In the rows, 128 means zero.
Facts:
besek -θ-> steskom; besek -θ-> klunafo; besek -θ-> dapli; besek -θ-> tuti
bisos -θ-> skidel; boklol -θ-> rotur; bruru -θ-> klere; dudepla -θ-> klunafo
fenus -θ-> griple; figrun -θ-> steskom; fisto -θ-> nidras; flafor -θ-> klunafo
flafor -θ-> tuti; flibrim -θ-> dapli; flisadul -θ-> nuras; fogrum -θ-> pobri
fogrum -θ-> skidel; fopi -θ-> skedrer; gosim -θ-> dapli; gosim -θ-> labril
gregrum -θ-> klogafu; gremisas -θ-> pluguzil; grevi -θ-> flafor; grifluk -θ-> fiklak
griple -θ-> klunafo; gruskul -θ-> tudraplom; gufu -θ-> fiklak; gufu -θ-> mestul
kanom -θ-> pogras; katre -θ-> klogafu; klekun -θ-> nanan; klere -θ-> steskom
klere -θ-> dapli; klidrer -θ-> dapli; klogafu -θ-> klunafo; klubrubo -θ-> skedrer
klunafo -θ-> dapli; kofes -θ-> zuzer; labril -θ-> besek; lustus -θ-> katre
mefli -θ-> katre; mestul -θ-> lumozin; mufuflu -θ-> gremisas; mukas -θ-> steskom
mukas -θ-> dapli; nanan -θ-> klunafo; naplolur -θ-> pogi; naplolur -θ-> tuti
naplolur -θ-> klidrer; nidras -θ-> grevi; nisto -θ-> figrun; nisto -θ-> drekli
noda -θ-> leker; noda -θ-> klunafo; nuna -θ-> limek; nuras -θ-> klunafo
nuras -θ-> riskor; plaruk -θ-> bruru; plibru -θ-> riskor; pobri -θ-> klunafo
pobri -θ-> pomur; pugon -θ-> klogafu; regran -θ-> flibrim; robor -θ-> vopon
robram -θ-> klunafo; rotur -θ-> riskor; skasken -θ-> roklo; skebi -θ-> nuna
skedrer -θ-> rotur; skefon -θ-> nuras; skemefir -θ-> dapli; skemefir -θ-> klidrer
sketa -θ-> gidre; skububral -θ-> dapli; skuplun -θ-> figrun; skuplun -θ-> dapli
steskom -θ-> dapli; taskul -θ-> pomur; tremol -θ-> sadru; tremol -θ-> steskom
tresus -θ-> figrun; troto -θ-> besek; tudebri -θ-> dapli; tudraplom -θ-> feso
tudraplom -θ-> zudrur; tular -θ-> pobri; tuti -θ-> steskom; vobo -θ-> skidem
voplun -θ-> klere; vopon -θ-> tuti; zaden -θ-> klunafo; zevek -θ-> mupopar
zevek -θ-> gufu; zevek -θ-> dreretrok; zuzadra -θ-> besek; zuzadra -θ-> plibru
bevim -ω-> plaruk; brabal -ω-> romus; daske -ω-> romus; daske -ω-> manek
diga -ω-> sadru; diga -ω-> daske; dople -ω-> trefatral; dople -ω-> skefon
dople -ω-> taskul; dople -ω-> fisto; dople -ω-> zolifa; drerar -ω-> gregrum
drogran -ω-> kleti; dudepla -ω-> trefatral; dudepla -ω-> dople; dusta -ω-> vopon
dusta -ω-> flibrim; dusta -ω-> fisto; feso -ω-> zuzadra; feso -ω-> daske
figrun -ω-> pomur; fisto -ω-> taskul; flevol -ω-> romus; flevol -ω-> zolifa
fopi -ω-> sadru; gidre -ω-> fekli; gosim -ω-> vopon; gosim -ω-> tresus
gregrum -ω-> zuzadra; gregrum -ω-> skasken; grelus -ω-> vobo; grelus -ω-> trubi
grelus -ω-> labril; grifluk -ω-> regran; grifluk -ω-> refir; katre -ω-> drerar
katre -ω-> taskul; kesitum -ω-> tular; kesitum -ω-> grelus; kesitum -ω-> klubrubo
klere -ω-> sturis; kleti -ω-> robram; klobral -ω-> tular; klobral -ω-> robram
klusebror -ω-> tular; lazil -ω-> tudebri; lazil -ω-> sturis; lazil -ω-> gregrum
lomek -ω-> vopon; lomek -ω-> zuzadra; lumozin -ω-> pluguzil; lustus -ω-> pluguzil
lustus -ω-> robram; lustus -ω-> skidel; manek -ω-> taskul; manek -ω-> fisto
mufuflu -ω-> tudraplom; mufuflu -ω-> refir; plaruk -ω-> klubrubo; pluguzil -ω-> zolifa
pogras -ω-> katre; pogras -ω-> gosim; pomur -ω-> flevol; pomur -ω-> riskor
refir -ω-> zolifa; regran -ω-> drerar; regran -ω-> pluguzil; riskor -ω-> fisto
robor -ω-> brabal; robor -ω-> zolifa; robram -ω-> skefon; romus -ω-> taskul
romus -ω-> dople; sadru -ω-> rotur; skefon -ω-> taskul; sketa -ω-> lustus
skidel -ω-> pluguzil; skuplun -ω-> skasken; skuplun -ω-> fekli; skuplun -ω-> sketa
skuplun -ω-> gosim; sovus -ω-> taskul; trefatral -ω-> klubrubo; tresas -ω-> klubrubo
tresus -ω-> taskul; tresus -ω-> sturis; trubi -ω-> klubrubo; trure -ω-> gregrum
tudebri -ω-> drerar; tudebri -ω-> fekli; tudebri -ω-> sovus; tudraplom -ω-> sovus
tuti -ω-> zuzadra; tuti -ω-> skidel; vobo -ω-> zolifa; vobo -ω-> dople
voplun -ω-> grelus; vopon -ω-> klubrubo; zolifa -ω-> fisto; zuzadra -ω-> skasken

Known rows:
[108 131 109 145 136 110 150 128 151 133  95 134 124 127 138 128 116 134
 126 119 164 124 143 114 142 139 131 135 130 115 103 156 150 121 175 131
 126 156 144 108 105 143 111 140 119 109 121] -> flisadul
[ 95 148 113 156 141 115 158 105 180 130 118 133  93 142 128 136 108 149
 127 150 213 142 140 171 116 155 131 137 133 113  95 158 152 125 170 111
 100 119 132 140 114 183 100 101  87  97 110] -> drogran
[111 134 100 151 138 112 139 133 153 132  95 125 125 140 139  94 119 138
 129 126 188 146 145 122 104 137 121 137 132 127 101 155 143 128 182 111
  93 158 134 122 104 135 105  98 108 115 115] -> lumozin
[106 135 109 145 141 111 142 123 184 143 111 137 127 142 116 124 117 137
 131 138 187 140 157 127 124 130 122 134 132 120 106 160 153 122 169 104
  94 150 131 120 106 141 102 136 114 101 114] -> klobral
[ 93 135 119 142 134 101 131 143 184 127 100 129 117 108 143 132 101 140
 137 116 130 130 128 103 153 133 121 139 125 123  91 162 155 143 144  93
 129 133 138 111 104 138 102  83 150 116 119] -> plaruk
[105 133 109 147 135 111 136 130 160 130  97 135 129 132 138 109 118 136
 129 125 156 136 148 116 137 133 123 132 128 120 101 156 149 125 152 124
 112 147 141 112 102 148 106 129 115 107 119] -> kanom
[ 81 150 116 134 158 121 155 131 130 117  98 133 130 135 146 111 125 130
 108 120  66 108 164 107 169  84 115 135 118 124 116 147 139 150 135 168
 143 122 142 125 111 168 111  84 121  99 112] -> flibrim
[107 131 102 150 143 113 135 138 147 124  87 129 128 133 147  88 117 134
 127 119 165 149 138 106 116 137 123 134 124 123  98 151 144 126 159 130
 101 163 143 113  97 140 110 107 105 111 122] -> tudraplom
[103 134 110 149 130 111 135 129 160 135 104 137 137 136 134 118 121 139
 126 128 169 133 158 118 124 131 122 133 136 124 101 156 144 129 154 118
 104 154 143 115 112 142 109 114 111 112 116] -> pogi
[103 133 110 148 131 111 137 130 163 134 105 135 135 136 133 117 120 139
 128 127 166 135 159 119 125 134 122 134 137 123 101 156 143 126 152 120
 102 152 144 114 110 139 108 115 113 115 116] -> dreretrok
[106 134 106 150 138 113 135 130 158 132  99 131 129 135 135 111 118 139
 128 122 173 142 152 120 117 136 121 134 133 122  98 155 143 130 160 122
  99 157 143 117 103 142 108 107 105 114 115] -> skidel
[118 131 103 133 134 107 165 121 150 129  91 143 114 118 128 163 109 135
 115 112 183  87 131 117 150 140 148 136 131 103 110 156 150 108 221 159
 169 167 139 117 126 124 116 178 111 125 126] -> nuras
[105 132 110 148 136 112 138 134 153 130  93 134 127 125 139 104 116 135
 131 126 157 146 147 115 141 130 122 133 126 119 101 156 150 127 141 121
 108 146 143 110 102 150 105 125 115 104 121] -> gremisas
[ 91 149 107 135 157 121 161 131 133 124 102 127 137 155 137 109 128 130
 109 122 103 103 162 119 138  89 118 138 128 133 115 153 138 148 162 151
 126 123 126 130 110 151 109  97 126 105 104] -> dapli
[119 135 105 130 139 115 126 139 176 120  84 146 122 112 123 112 109 144
 124 126 169 106 134 120 142 127 130 129 123 106  97 156 145 118 128 141
 146 146 133 128 127 128  98 172  91 122 125] -> pobri
[103 132 110 149 132 112 135 131 158 134 102 135 134 134 133 118 120 139
 127 126 163 134 160 119 127 131 121 134 135 122 100 156 145 127 155 119
 103 151 145 114 110 142 107 117 112 113 117] -> limek
[120 134 101 127 137 109 129 135 186 119  85 139 119 116 120 100 109 140
 119 134 176  93 131 114 154 133 133 131 128 109 105 157 150 114 158 133
 150 147 122 133 137 123  99 159 101 123 123] -> dudepla
[ 93 134 116 139 119  94 138 141 183 126 116 121 121 110 138 138  96 145
 132 122 149 124 141 104 147 134 126 142 136 136  95 166 156 148 172  77
 120 126 128 120 117 133 102  47 153 133 111] -> bevim
[104 136 110 147 136 113 137 136 154 130  92 136 127 123 142 105 114 135
 132 125 154 148 148 114 141 128 121 133 123 119  99 155 149 127 147 113
 107 144 142 110  99 148 103 121 112 105 122] -> mestul

Rows:
No name comes twice in this set of rows, the named rows included.
[100 148  98 125 142 101 157 130 161 105 121 140 159 171 148  57 124 135
 109 129 142  81 126  83 165 114 165 116 126 130 114 163 160 106 153 132
 136 133 127 121 121 172 114 135  91  92 125]	besek
[107 132 110 142 145 112 140 123 205 153 112 147 142 145 102 130 120 130
 137 139 187 141 170 118 127 118 116 135 134 117 114 163 157 118 173 102
  87 155 125 112 101 129 100 170 123  94 116]	klusebror
[111 133 106 148 125 111 139 133 145 137  97 130 135 136 138 110 122 138
 128 130 173 140 158 127 125 137 125 135 140 127 103 157 145 126 168 113
 100 147 136 116 107 139 104 125 118 117 113]	feso
[103 127 110 146 139 114 136 132 139 128  99 137 137 134 140 121 117 139
 123 114 143 138 155 113 140 132 124 129 132 118  99 155 146 124 136 138
 114 155 151 104  94 156 109 126 106 111 120]	skasken
[107 151 100 110 161 120 146 133 155 105  86 140 122 138 123 105 114 136
 100 124 117  66 141 115 159  94 130 130 121 111 116 153 142 127 147 178
 176 126 113 146 139 136 101 162  96 117 115]	klunafo
[104 143 113 138 108 112 142 137 142 132  96 134 138 142 149 110 122 133
 132 134 186 132 155 141 116 142 129 138 136 132 104 154 142 127 152 127
 100 139 134 114 116 135 105 174 136 110 117]	diga
[106 133 109 149 129 108 137 129 154 137 101 132 131 124 134 110 121 139
 126 130 161 133 158 122 138 130 123 135 137 124 102 157 145 126 164 109
 110 143 142 115 113 141 106 105 122 115 115]	dusta
[110 146 105 145 168 115 143 136 126 143  83 129 149 154 137 114 141 137
 118 108  69 100 129 151 176 104 135 128 142 124  95 176 147 126 137 115
 150  99 129 109  68 160  99 172 164  82 104]	klere
[102 138 108 150 148 105 136 130 173 131 101 133 137 153 142 100 127 137
 125 119 137 104 123 121 133 140 136 129 134 124  92 164 148 117 148 117
 124 151 144 113  95 146 112 149 132  94 117]	tremol
[110 138 104 150 134 107 139 135 160 129  91 128 127 126 143  73 123 134
 131 133 166 138 134 109 134 134 130 133 127 123 103 156 152 121 174 101
 107 144 138 116 107 147 104 111 114 101 123]	robor
[102 132 110 147 141 110 136 132 169 132  97 139 129 130 133 101 118 132
 130 127 153 132 146 108 135 131 120 134 126 119 104 153 148 124 154 116
 109 157 143 112 108 140 107 125 115 105 120]	vobo
[104 143 102 141 159 115 150 134 129 129  92 124 132 151 143 107 123 133
 117 114 115 116 138 128 142 111 126 133 131 125 105 161 147 131 164 131
 130 126 126 117  85 153 104 127 132 100 108]	skuplun

The same nodes again, as new rows of numbers:
Known rows:
[122 115 123 126 140 128 134 124 134 136 125 119 174 131 128 141 136 130
 125 117 131 140 123 134 149 135 127 131 127 119] -> fisto
[133 128 127 100 141 130 114 139 120 136 116 160 174 111 131 144 121 143
 107 124 119 148 135 144 167 131 127 135 133 106] -> riskor
[135 125 129 126 127 125 132 130 127 118 134 130 130 129 126 137 124 135
 121 125 135 121 126 130 118 120 129 127 130 133] -> dusta
[133 131 131 125 121 128 133 123 128 103 134 136 107 135 125 134 127 131
 130 128 139 114 118 130 111 120 129 131 132 135] -> skasken
[123 146 135 132 121 130 132 121 140 156 136 116 149 129 128 134 131 129
 133 123 126 130 133 130 127 131 127 122 120 131] -> voplun
[131 128 133 119 121 124 131 126 131 123 135 127 111 125 128 127 120 135
 129 133 133 127 129 122 108 120 127 122 130 139] -> klobral
[117 115 120 132 140 130 123 121 129 123 121 134 137 133 130 119 139 118
 136 132 121 139 126 129 142 135 127 128 129 111] -> klekun
[120 126 121 121 145 131 121 132 117 134 118  97 127 128 132 113 133 116
 127 124 119 138 130 128 151 129 129 124 128 105] -> leker
[119 105 114 131 146 130 123 113 123 120 118 130 130 143 134 102 142 116
 129 136 120 118 119 110 133 134 132 122 135 111] -> mefli
[108 120 125 117 140 129 124 116 136 138 125 120 144 126 132 114 134 128
 138 138 120 158 135 125 146 137 122 125 124 113] -> robram
[114 140 132 147 119 127 130 124 112  87 159 186 135 125 126 153 120 141
 147 129 129 107 123 108 111 130 126 108 137 155] -> tudraplom
[139  96 125 151 125 136 134 130 147  91 117 198  63 137 119 123 124 122
 127 145 139 115 131 116 123 149 125 157 128 150] -> zevek
[125 145 132 121 128 133 127 131 128 157 125  89 130 128 127 129 130 119
 129 113 123 133 133 127 142 128 129 120 120 124] -> klidrer
[118 145 124 130 123 128 128 133 130 170 141 124 152 129 126 135 134 131
 121 130 127 123 139 137 138 129 129 110 123 123] -> vopon
[114 115 117 136 139 129 125 128 127 111 127 113 118 126 128 124 138 118
 146 137 127 149 130 141 145 124 122 138 120 114] -> tular
[113 156 138 133 127 130 129 132 101  88 155 166 119 119 125 157 116 141
 135 121 124 105 131 107 121 120 130 107 137 150] -> feso
[139 118 130 133 131 122 132 129 129 123 133 131 151 128 130 141 125 138
 117 123 134 124 123 127 124 121 128 130 127 132] -> dople
[127 158 132 103 134 135 122 151 109 181 117  34 128 117 130 122 123 116
 113  99 117 136 141 125 155 120 134 110 122 117] -> dapli
[118 142 132 131 122 131 133 119 142 151 135 128 161 130 126 134 135 130
 135 129 125 135 133 136 131 137 127 125 122 127] -> gosim

Rows:
No name comes twice in this set of rows, the named rows included.
[126 116 121 117 136 132 116 128 129 121 116 162 148 121 132 129 131 126
 129 135 119 147 127 138 151 136 126 136 132 108]	nuras
[142 110 127 137 127 131 132 144 127 122 118 149  53 124 120 114 115 125
 113 132 131 119 143 116 129 146 129 146 130 151]	lumozin
[141 129 130 115 122 123 129 135 122 130 127  90 105 129 129 123 120 129
 121 123 135 118 120 124 110 111 131 120 132 133]	limek
[120 114 117 123 153 132 121 125 110 137 111  90 128 132 134 101 138 112
 122 126 115 127 126 114 149 131 132 118 134 103]	klogafu
[137 121 130 116 117 127 119 121 138 112 125 227 160 117 132 143 122 146
 128 151 125 142 126 142 127 135 122 146 136 124]	fopi
[115 109 120 123 145 124 123 103 131 136 124 124 117 137 131  94 133 124
 134 136 118 134 129 111 125 144 127 116 135 120]	lustus
[117 107 112 134 139 126 130 132 128 109 125 105 148 124 129 131 137 120
 142 128 134 153 124 144 153 129 123 139 124 116]	taskul
[116 141 132 137 126 132 124 135 108  85 153 165 114 124 124 158 115 137
 140 118 127 107 123 104 123 122 128 107 136 148]	zudrur
[118 126 124 129 138 133 124 123 131 138 123 111 137 132 130 120 137 119
 133 126 121 135 128 129 142 135 128 127 124 114]	flafor
[149 127 133 130 128 114 127 129 124 140 132 104 107 127 127 119 119 136
 115 114 131 120 127 133  99 119 131 128 128 137]	pluguzil
[116 117 117 134 143 130 123 132 121 117 122 104 123 124 129 125 137 117
 139 130 126 149 131 140 150 126 125 134 122 107]	pobri
[126 152 134 115 128 134 125 140 121 172 123  65 127 123 128 128 125 118
 121 107 121 135 136 126 142 125 132 118 120 121]	steskom
[113 133 122 126 151 132 134 111 109 118 121 127 150 138 130 109 146 119
 123 135 118 121 129 123 145 134 137 134 139 112]	gregrum
[131 125 128 113 129 131 117 129 134 130 121 173 153 120 131 133 126 131
 127 132 121 143 129 139 146 135 124 136 131 114]	plibru
[127 142 129 134 119 124 132 117 136 157 137 114 132 130 124 122 129 127
 136 120 125 136 133 139 123 141 128 126 125 135]	regran

